(in the rows, 128 means zero)
Each row of numbers stands for one thing and depends on some of the facts below. Use the named rows to name the rest.

Known rows:
goplo: [126 157 117 138 127 123 110 168 158  99 137 194 137 113  65 110 125 115
 147 138  96 121 112 160 190  84 121 106 161 140  72 134 137 115  96 127
 124 126 107  81 157]
gutre: [126 140 106 157 121 117 157 150 160 132 129 151 148 166 105  94 142 148
 154 116 112 140  89 140 172  89 117 143 156 119 147 123 143 105  87 126
 108 149 106  92 128]
fotror: [115 136 117 156 110 114 167 160 166 132 131 154 139 190 103 105 148 149
 149 124 117 153  78 149 155  91 108 140 142 128 144 119 136 104  91 109
 105 163 122 108 152]
sobas: [116 159 115 150 116  99 144 142 153 112 129 157 132 133  73 115 127 132
 145 115 104 134  64 184 156  90 123 121 167 156 127 123 134  80  86 124
 105 159 120 105 168]
nema: [126 163 112 157 127 106 142 144 141 111 121 172 131 124  77 105 129 132
 146 119  88 126  70 178 159  92 126 126 173 145 131 134 135  99  99 123
 102 142 121 102 150]
lukopar: [137 136 113 151 124 117 153 154 160 132 127 149 136 166 104  98 140 164
 162 119 107 135  82 138 174  89 134 138 145 130 159 126 148 108  90 143
  92 138 105  91 143]
tufen: [124 164 111 153 123 103 140 143 144 112 118 171 133 122  78 105 133 132
 146 119  86 125  69 178 159  88 127 125 174 148 135 132 138  93  97 123
 103 146 123 104 151]
sogos: [124 138 110 155 115 120 161 155 157 139 132 139 142 174  96 108 139 152
 155 120 122 148  79 145 160  90 114 138 134 128 145 118 142 100  88 118
 107 151 104  97 147]
branes: [117 162 109 154 119 102 145 138 148 114 131 152 133 131  69 116 125 130
 147 113 104 131  64 180 156  87 124 119 168 151 125 124 134  83  86 122
 104 158 115 103 163]
klebri: [129 140 104 157 124 116 158 149 159 133 128 149 146 161 103  96 141 149
 153 117 114 141  89 146 167  87 117 145 153 118 151 123 142  99  87 125
 105 145 104  93 126]
zoskel: [128 142 107 156 122 114 157 153 156 135 126 150 147 163 103  95 145 150
 153 118 111 142  87 144 167  87 118 144 152 120 151 122 143 103  89 125
 104 145 106  93 127]
kamero: [147 194 162 125 113 138 137  36 146 148  95 209 150 153 113  47 129 106
 181 123  82 123  80 221 123  98 139 113 138 157 138 116  88 159 134  80
  79  96 113  99 155]
sume: [127 141 108 156 122 116 158 147 162 135 126 149 149 165 105  92 141 150
 154 116 113 141  88 146 167  88 119 143 155 121 152 123 142 103  87 125
 105 146 106  91 130]
klaper: [118 136 112 151 114 111 159 149 167 134 136 136 146 178 102 106 139 146
 151 113 125 147  82 146 163  89 114 138 149 130 142 115 137  93  78 121
 106 162 104  97 146]
saval: [118 162 115 151 116 105 144 138 151 112 125 155 133 133  73 110 124 131
 147 114 102 131  66 184 157  90 125 119 168 153 126 126 130  88  84 126
 106 154 117 103 167]
flapla: [120 159 112 151 116 102 140 146 150 115 125 148 131 126  68 117 122 137
 146 117 104 131  62 186 158  87 125 121 165 156 131 128 137  77  80 128
 106 152 120 104 170]
grupam: [117 138 108 158 109 118 167 163 157 139 127 138 143 181  92 109 138 150
 153 120 110 148  65 131 162  91 109 140 146 129 140 122 142 119  86 110
 114 160 112 102 152]
gridra: [116 161 113 148 113 102 141 152 145 115 122 156 131 130  66 118 126 134
 147 122  96 131  58 173 157  89 119 120 162 158 125 128 140  94  88 121
 109 153 122 106 171]
grupek: [127 157 100 157 125 120 165 168 137 132 122 165 142 161  88 101 149 169
 157 139 123 147  91 145 155  89 116 139 125 106 152 132 135 104  97 116
 103 148 130 121 121]
bemok: [119 159 111 155 118 106 142 148 149 115 125 149 133 128  67 115 120 134
 146 115 103 132  62 182 154  90 123 118 168 151 124 130 134  86  80 127
 109 153 118 103 168]
kibobro: [129 128  91 158 131 129 163 160 171 158 124 116 134 152  96 108 124 137
 148 123 139 143  82 153 150  93 107 142 126 117 148 132 145  81  81 110
 114 136 102 102 155]

Facts:
γ: refers to; Θ: belongs to class
[pluston, brudravun, nalem, rigus, grupek] γ triper
[pluston, lozu, sebon, zoskel, goplo, namol, fotre, kibom, pluskamam, sagra, zuflek, druflu, triflek, farutin, lufol, gutre, damik, gradugu, skifin, bristul, bomul, stuklel, brubimen] γ kofir
[doke, bripa, logegu] γ fugres
[branes, saval] γ kibom
[branes, lozu, megru, griflo] γ bripa
[branes, zoskel, flegozum, tabis] γ klebri
[lozu, kibom, gutre, mamol] γ druflu
[lozu, trofa, mamol] γ nalem
[triper, bemok, sume, vuflur, brosken, nalem, dodrik, klebri] γ sagra
[kibobro, flubuk] γ brudravun
[kibobro, balun, stuklel] γ tabis
[studren, draga, klirim, fladra] γ lukopar
[zoskel, klaper, sume, fugres, graplas, dodrik, bripa, bristul, tribam] γ brubimen
[nedudrek] γ trutim
[nedudrek] γ draga
[zoklim] γ rigus
[sobas, balun, tufen, bripa] γ graplas
[tavan] γ plozal
[tavan, rabi, pluskamam, dibruk, bukliri, riklik, leme, zogrekla] γ brosken
[tavan, bosto, fotror, stetra] γ broskal
[foski, pluskamam, graplas, griflo, peri] γ skifin
[balun] γ pluskamam
[debru, gestem, popas] γ briskan
[nutel, kibom, graplas, plozal] γ kudun
[nutel, stolus, stuklel] γ sume
[draga, brosken, farutin] γ plodebol
[platrim] γ tufen
[platrim, vobri, droflu] γ droplo
[platrim, plabus, skifin] γ zoskel
[saval, droflu, stuklel] γ nutel
[bemok, zuflek, gasim] γ vuflur
[grupam] γ skuvun
[grupam, klirim, tufen, gestem, bukliri, rigus, skifin, broskal, gridra, popas] γ gorar
[reple] γ griflo
[reple, nusku] γ dibruk
[klirim, skifin] γ pluston
[klirim, flapla] γ balun
[burobres, skuvun] γ gradugu
[klekik, skifin, nostu] γ grupek
[klekik, stetra] γ mutel
[plaro, nesadras] γ kamero
[plaro] γ droflu
[bosto] γ suklom
[bosto, graplas, logen, popas] γ bristul
[fotror, gradugu, droflu] γ doke
[tabis] γ zogrekla
[tabis, riklik, gasim, popas] γ fotre
[farutin] γ popas
[farutin, lukopar, stuklel] γ vobri
[noga] γ megru
[zukla] γ trofa
[zukla] γ burobres
[fladra] γ sebon
[plali] γ goplo
[gridra] γ bomul
[sogos] γ broguk
[tribam] γ gutre
[pluston, mutel, branes, triper, studren, goplo, sobas, megru, tavan, debru, namol, platrim, saval, bemok, flegozum, nema, reple, burobres, tufen, klekik, kibom, bosto, rabi, pluskamam, kofir, dibruk, tabis, plabus, graplas, farutin, gorar, nalem, noga, stolus, dodrik, flubuk, damik, kamero, skifin, nusku, plali, broskal, droflu, gridra, bripa, nostu, flapla, popas] Θ b
[brudravun, doke, lozu, sebon, kibobro, zoskel, nedudrek, zoklim, foski, balun, plodebol, nutel, draga, grupam, fotre, klirim, trofa, trutim, klaper, tanol, plaro, sume, briskan, droplo, skuvun, sagra, gestem, zuflek, fugres, druflu, broguk, fotror, vuflur, stetra, brosken, triflek, vobri, lukopar, bukliri, riklik, lufol, zukla, rigus, gutre, gradugu, fladra, leme, kudun, sogos, gasim, nesadras, griflo, grupek, logegu, peri, bristul, plozal, logen, suklom, tribam, mamol, bomul, zogrekla, stuklel, brubimen, klebri] Θ a

Rows to name:
No name comes twice in this set of rows, the named rows included.
[152 109 127 160 127 131 161 166 176 115 149 138  92 199 110 130 128 181
 171 119 114 130  67 120 175  98 174 127 108 150 163 131 155 125 108 163
  51 125  99  97 203]	nedudrek
[124 166 100 158 131 111 147 149 141 118 117 164 127 115  71 108 126 129
 146 125  92 125  70 178 154  90 122 126 166 138 132 143 135  93  96 119
 105 140 125 110 152]	triper
[122 158 118 150 114 105 140 149 148 116 126 156 128 133  71 118 123 137
 149 119  99 129  60 178 159  88 129 120 160 157 129 127 140  92  87 127
 104 151 118 100 174]	farutin
[112 150 113 153 113 113 168 184 148 127 130 178 136 190  92 117 156 168
 150 148 130 163  88 151 147  93 106 135 113 117 145 125 134  99  97 105
 100 166 147 137 140]	stetra
[117 112 131 164 141  99 153 175 205 115 127 210 128 204 149  88 180 117
 121 130  88 145 113 155 163  98  86 171 174 129 166 131 150  96 123  98
  98 157 148 102 131]	suklom
[125 139 109 159 121 114 164 142 158 129 132 150 146 172 107  94 144 143
 151 115 112 142  87 141 166  89 117 143 158 120 148 120 138 106  96 118
  99 154 103  94 124]	fugres
[122 160 113 149 123 101 137 149 138 114 118 171 132 121  75 110 135 130
 142 125  82 123  62 169 160  88 121 127 168 153 137 133 149  99 101 122
 105 142 124 100 156]	popas
[141 168 176 114  88 158 157  35 164 187 110 164 163 217 130  57 131 125
 194 128 129 154  80 198 114 100 125 115  77 146 140  87  86 164 120  64
  82 103  92 100 173]	nesadras
[130 165 108 160 134 106 137 143 141 107 115 184 133 116  79  93 136 130
 145 118  78 118  81 172 166  89 128 128 189 139 135 139 139 104 102 128
 105 135 121  97 136]	kofir
[125 135 125 167 115 124 159 165 159 136 136 130 142 172  87 118 134 162
 149 120 118 154  74 161 152  89 115 146 138 132 148 106 152  94  86 116
 109 146 103  86 143]	leme
[134 155 146 133  98 139 160  84 166 164 119 155 156 199 116  78 135 136
 176 121 125 151  80 176 135  95 121 126 110 139 142 101 108 136 102  89
  91 129 100  99 162]	plaro

The same things again, as new rows of numbers:
Named rows:
megru: [150 120 173 117 122 123 114 126 158 103 150 113 121 142 136 105 126 133
 132 105 135 161 141 104 111 123  92 119 141]
gasim: [110 176 120 136 118 123 140 149 120 140 117 118 123 114 119 156 119 114
 126 146 129 125 105 154 151 133 142 116 120]
zogrekla: [111 151  97 114 123 138 123 116 135 132 114 138 119 157 107 170 127 138
 145 149 126 126 164 144 135 133 149 120 123]
nedudrek: [125 121 123 145 119 133 119 114 142 162 122 113 141 118 125 155 119 129
 110 103 105 119 235 203 126 157 177 137 124]
riklik: [105 181 115 134 119 124 125 119 129 139 114 128 122 118 106 156 131 127
 139 145 126 124 141 171 139 151 169 120 119]
klaper: [127 132 151 114 121 121 114 168 142 141 119 119 124 136 143 142 118 119
 127 157 151 128 135 156 137 125 128 128 135]
studren: [150 114 143 147 123 126 119 119 128 101 152 117 137 113 127 104 130 129
 107 101 107 123 180 109 111 142  98 135 119]
nalem: [115 129 103 113 126 120 165 116 132 101 116 117 146 113 117 103 119 124
 118 100 112 126  94  96 112 120  99 162 120]
nusku: [128 158 132 126 116 122 122 107 153 104 131 114 125 111 111 111 182 152
 146  99 109 129 150 102 115 172  96 119 121]
damik: [142 150 164 118 121 122 131 133 125 103 148 111 126 115 112 106 124 120
 140 102 106 121  92 104 115 122  95 120 119]
kofir: [158 114  95 111 193 134 126 115 118 104 116 150 140 157 113 102 115 152
 177  99 109 165 102  94 124 117  98 119 118]
nutel: [124 106 100 118 121 153 117 115 130 110 114 109 119 161 125 126 118 138
 117 152 147 122 109 162 143 119 114 117 123]
popas: [147 126 162 152 124 123 140 127 115 103 159 147 121 113 109 105 165 116
 143  95 111 129  93 106 117 138 102 122 142]
farutin: [143 149 184 137 120 120 132 121 130 103 160 112 122 111 108 104 155 122
 121  98 110 121 130 122 113 162  99 120 120]
fotror: [120 119 178 144 120 121 115 126 118 135 124 134 133 114 130 109 119 127
 118 165 167 127 127 182 116 123 193 123 172]
tanol: [105 107 118 176 121 126 113 113 119 193 120 128 118 136 154 155 123 149
 134 133 142 125 167 111 144 122 155 121 120]
kamero: [107 109 100 179 122 183 117 110 111  99 116 145 148 136 184 105 132 159
 122 105 124 127 149 101 113 125  88 113 122]
pluston: [137 128 102 110 133 119 143 120 123 104 135 115 122 112 129 103 125 114
 119 102 112 125  99  96 112 121  98 140 122]
trofa: [105 128 100 121 133 117 153 117 125 132 113 127 150 132 134 162 114 117
 111 157 129 120 130 109 151 120 134 160 121]
klirim: [130 135 128 135 121 123 124 160 119 151 128 123 124 113 135 166 121 107
 106 120 118 118 151 208 117 145 184 140 137]
mamol: [110 165 133 112 122 121 139 149 125 142 116 116 123 114 142 152 121 108
 112 155 136 123 106 151 147 124 140 141 124]

Name these rows:
No name comes twice in this set of rows, the named rows included.
[130 106  93 127 158 187 121 114 117 127 118 158 135 169 150 118 116 142
 117 131 112 129 190 145 134 117 102 118 126]	droplo
[126 113  96 130 121 147 118 113 141 166 113 139 152 131 121 149 118 149
 131 107 106 125 244 146 137 125 156 131 117]	trutim
[165 108  89 116 186 125 131 111 116 102 117 200 130 150 104 100 118 145
 159  99 106 160 104  95 110 120 101 122 135]	gorar
[148 106  91 114 124 125 119 108 114 106 121 127 161 108 125 105 124 144
 124 106 139 124  91  95 108 124 116 163 124]	mutel
[129 116  93 111 144 168 121 115 130 138 114 162 140 165 110 143 113 156
 150 130 111 124 213 123 139 121 143 122 119]	plodebol
[129 116 103 114 115 137 121 107 135 112 118 116 120 154 111 120 118 144
 131 155 161 122 102 164 133 119 165 118 131]	plozal
[118 116 173 128 119 125 115 161 141 146 121 117 125 149 153 132 116 129
 121 165 154 136 161 160 130 120 125 117 147]	logegu
[119 149 116 140 121 122 125 117 119 137 115 152 121 120 106 164 139 126
 127 135 140 124 143 180 120 151 204 121 136]	bukliri
[133 125 135 122 120 137 116 152 122 153 117 121 120 112 143 132 119 117
 109 118 107 120 180 202 138 130 152 126 123]	fladra
[112 117 104 113 136 127 129 124 137 112 120 119 125 169 130 147 117 129
 129 159 136 126 128 143 150 119 115 119 121]	sume
[115 115 194 140 123 121 148 112 119 106 118 131 181 112 115 101 119 132
 134 102 113 139 118 102 113 123  98 131 126]	burobres

Now the same things, written a new way:
Named rows:
farutin: [106 110 109 144 162  97 120  73 128  68 115 168 133]
bristul: [102  91 137  87 130 115  85 112  84 119 133 198 100]
triper: [103 144  78 123 206 105 102 100 108  80 234 109 177]
gridra: [136 112 113 142 188  78 164  81 120 114 147 152 102]
flubuk: [118 150  99 161 164  92 118  82 121 101 128 125 121]
grupek: [131 171 129  96 193 132  79 103 103 127 169  84  66]
tribam: [114 116 143 132 126 110  83 128  96 118 145 151 100]
pluskamam: [125  69 110 134 164  78  88  39  98 105  90 129 130]
dibruk: [142  55 102 201 196  67  70  69  78  76 105  95 113]
grupam: [143  91 145 115 168 136 148 121 111 130 154 136  72]
riklik: [140  57 142 159 165 127  82 106  87  95 123 102  90]
kudun: [ 83 105 114 133 108 136 129 135 135 139 101 103  78]
tanol: [ 89 106 118 124 142 121 125 132 129 119 110 107  68]
bomul: [111  87 123  79 161 157  96  88 100 107 111 181 101]
popas: [132  99 120 154 177  78 178  86 120 109 148 162 115]
draga: [114 104 178 149 145 129 108 120 149  50 133 125  87]
gorar: [110 101  95 126 192  58 197  94 131 126 132 139  78]
triflek: [112  93 123  84 156 160  92  89 103 106 109 174  96]
gradugu: [127 115 107 126 153 183  90 105 100 112 106 170  74]
goplo: [105 106  87 110 170 110 112  55 112  94  97 188 126]
klirim: [139 103 172 120 157 130 137 110 126 101 143 137  73]

Rows to name:
No name comes twice in this set of rows, the named rows included.
[151 131 134  82 205 119 137 113 102 130 183 116  50]	rigus
[116 132 136 175 157  84 133  86 152  57 128 147 125]	studren
[100  96 146  99 119 127  85 108  97 110 134 179 112]	zoskel
[124 115 167 114  86 121  97  87 121 161 110  87 109]	griflo
[106 154  79 133 196 111 104  94 109  91 211 101 170]	nalem
[103 154 114 164 102  47  94  87 102 141 134 157 145]	bripa
[113 133 111 174 123 100 124  78 130 117 121 134 157]	branes
[112  91 120  81 149 175  94  85 106 110  99 171  93]	druflu
[128 145 121 160 135 137  77 138  93 118 131 140  73]	doke
[ 93 110  98 156 143  72 104 107 103  84 192 161 186]	dodrik
[111  84 126 100 148 164 102 104 110  99 128 161 113]	zuflek
[117 148  93 202 141 114 125  98 133  89 118 146 123]	droflu
[105 113 145 135 121  98  79 130  89 120 150 164 102]	klaper

